[[54, 92, 110, 51, 191, 160], [99, 212, 74, 204, 190, 56], [40, 155, 71, 93, 220, 76]] out 54
[[-34, 23, -38, -40, 39, -34, -48], [-40, 26, -39, -47, 28, -37, -43], [-20, -40, -42, 26, -23, -29, 25]] out -34
[[45, -25, 26, -36, 37], [-3, -8, 29, 11, 9], [23, -28, 44, -15, 31]] out 45
[[740, 424, 820, 450], [608, 888, 736, 483], [593, 379, 639, 170]] out 740
[[177, 190, 321, 776], [59, 334, 420, 518], [23, 620, 450, 443]] out 177
[[104, 52, 96, 40], [37, 70, 92, 251], [68, 121, 84, 84]] out 104
[[703, 602, 750, 657, 900, 831, 848], [603, 80, 567, 275, 956, 774, 832], [929, 72, 592, 304, 819, 721, 797]] out 703
[[-3, -520, 493, 206], [7, -472, 435, 207], [358, -106, 763, 552]] out -3
---
[[ 28 -29 -17 -32 -17 -12]
 [-26 -29  -5 -33  -5   7]] --> -32

[-516   -3  704  470   74  -72  688] --> 74

[110 215 140  87  58  70] --> 87

[175 803 724 671 122 966 304] --> 122

[[149 103 192  28 177]
 [106 120 182  35 244]
 [154 127 157  67 153]] --> 192

[48 70 57  6 90 71] --> 6

[[ 41  10 -10 -39]
 [ 32   1 -18 -30]
 [ 37   4 -13 -35]] --> 10

[[-21 -32 -18 -43 -24 -17  32]
 [-21 -33 -17 -44 -23 -17  32]
 [-21 -35 -17 -45 -23 -17  33]] --> -24
---
[ -7 -26  33  27 -19] yields 33, 33

[15 14 31 10  5] yields 31, 31

[ 39 -24  26   9   8] yields 26, 39

[[ -8  18  -4  -4   6   5   6]
 [ -7  21  -5  -2   7   7   6]
 [-12  35  -7  -7  10   9  10]] yields -2, 35

[ 38   2   7  -8 -27] yields 7, 38

[[ -9 -14   0   2  22  21  -3]
 [  1  38   0  -1  -8  -9   5]
 [  3   6  -1   0  -5   8   2]] yields -1, 38
---
[[8, 34, -29, -5, 21, 26],
 [9, 23, -25, -17, 8, 39],
 [8, -24, 1, -35, -36, 0]] result: 21

[[-3, 8, 16, -26],
 [-11, 16, 12, -20],
 [-4, 9, 14, -29]] result: 16

[[-1, -3, 0, 4, 7, 12],
 [7, -2, 0, 0, 1, 11],
 [14, -6, 11, 7, 2, 33]] result: 7

[[-16, -23, 27, 14, 5],
 [-40, -27, 10, -7, -36],
 [11, -31, -12, -25, -41]] result: 14

[[28, -16, 26, 9, -18, -3, 17],
 [13, -13, -13, 34, 13, -6, -2],
 [31, 26, -20, 18, 7, 5, -14]] result: -3

[[8, 18, 3, 18, 21, -11],
 [0, 0, 2, -1, -2, 2],
 [37, 5, 28, 8, 15, -5]] result: 21

[[13, 20, 23, 12],
 [-8, -13, 17, -5],
 [3, 18, -20, 32]] result: 23
---
[[ 15   0   8 -12   5  19  16  32  19 -13   2 -10]
 [  0   8  -2   0   9   3   0   8   3   1  10   1]
 [ -1   6  -3   6  -1  -4  -2  -6  -2   4   0  13]
 [ -7  10  -5   4  14  -5  -7  -2  -4   4  16   0]
 [  0  -5   2   8 -12  -7  -2 -12  -5  -1 -13  10]
 [  9 -10   8  -4 -11  11  13  10   9   1 -14   0]
 [  6   1   3   1  -6   2   4   4   4  -8  -7   7]
 [  2 -16   8   2 -15   0   5  -5  -2   3 -17  -4]
 [  1  -7   3   3  -8   0   3  -3  -1   4  -9   3]
 [ -2   1   0   0   8   0  -1   5   0   0   9  -8]
 [ -2  11  -4   2  11   0  -2   4   1   5  12   5]
 [  8   7   2  -3   5   6   5  15   9 -14   5   0]] ==> 1

[[ 26  15 -28 -19  32 -17  13 -13 -34  -3 -10]
 [ 33 -17  17  -8 -32  -5 -14  31  11  -2  21]
 [-18  16 -10 -33  -6 -12  25  11  -3  19  -5]
 [ -1 -13  27  17  -6  21  -4  10  13  27  -2]
 [ 17  -9 -30  -6 -13  29  14  -9  21  -5   9]
 [-28  -3 -14  28  13  -3  22  -8  14   9  23]
 [ 20 -24 -13  34 -15  17  -8 -33  -6 -13  28]
 [ -8 -31  -4 -14  27  15  -5  17  -4  12   7]
 [-13  33 -18  17 -13 -32  -5 -14  26  13  -2]
 [-24 -13  33 -15  16 -10 -31  -3 -14  29   9]] ==> 21

[[ 19 -34   4  -4   3   5 -12   3 -27 -14   0  -7  16  -3 -19]
 [ 10  -3   1  -8  24   7 -14  -2  -6 -16   7  -5   0  25  -4]
 [ 35 -15 -26  12  -4 -25   1  25 -15 -10 -23   7   4  -8  -4]
 [-21  39  -3 -19  12  -1  15 -14  40  15  -1   7 -21  15  26]
 [-20  37  -4   4  12  -2   7  -4  29  16   2   7 -14  12  20]
 [ 14  -5 -17  20 -23 -18   9  20  -2   6 -21  10   1 -19  -5]] ==> -4

[[ -7   5  16  -9  19  12   8  30  -5   9  24  14  16  -2]
 [ -4  -3   4   1 -10 -13   0 -15   0  -3 -13 -11   1  21]
 [-11  19   2 -13  17  14  18   9 -13  18  14   1  -6  -8]
 [ -6   6   5  -5   5   3   7   3  -5   7   5  -1   1   4]
 [  7  -8   8   7   3   4  -8  17   9  -5   9  15  18   0]
 [  3  -4  19   8   6   4   2  10   6  -1  10 -17   0  15]
 [  8  -3   5   6   7  11  -4  18   8  -1  12  14  12  -7]
 [  8 -14   9  13 -12 -11 -11  -5  12 -13  -8  -7   9  20]
 [ -9   9  10  -9  13   8  11  14  -8  11  14   3   4   1]
 [ 14  -3 -16  13 -17  -4 -10 -24  11  -8 -21  -1  -7  -1]
 [  8  -5  13  12   0   3  -1   2   9  -4   3 -19  -5  14]
 [ -4   9  -7  -9   7   8   4  10  -5   9   7  26  12 -14]] ==> 21

[[  7 -24   8 -20  -5  -7 -32  17 -13  -3 -17 -20  14   6 -20  20]
 [  7   1   5  14  12   2   3  12   8  -1   1  18  24  31  -3  12]
 [ 12  -7  10 -16  -5   4  -8   7  -2  -1  -4 -19 -14 -30  -1  11]
 [  9  -2   7 -15 -19   5  -9  -5   0  -2  -7 -19 -18 -34  -3   5]
 [  2  25  -1  11 -22   8  17 -28  14   2   5  11 -19 -20   8 -15]
 [ -6   4  -6  -3   6   6  15  -6   3   1   9  -7 -23 -28  14 -12]
 [ 24 -11  18 -12  -1   9 -11  18   5  -4  -7 -15  -3 -22  -6  27]
 [ 10  -1  10  -3 -15  -6 -20  -2  -6   2 -13   0  16  18 -15  11]
 [ 29   5  20   5 -21  14  -4   1  19  -6  -8   5   2 -12  -8  27]
 [ -4 -12   0 -16 -14 -14 -30  -3 -19   2 -16 -14  10  13 -17   0]] ==> 12
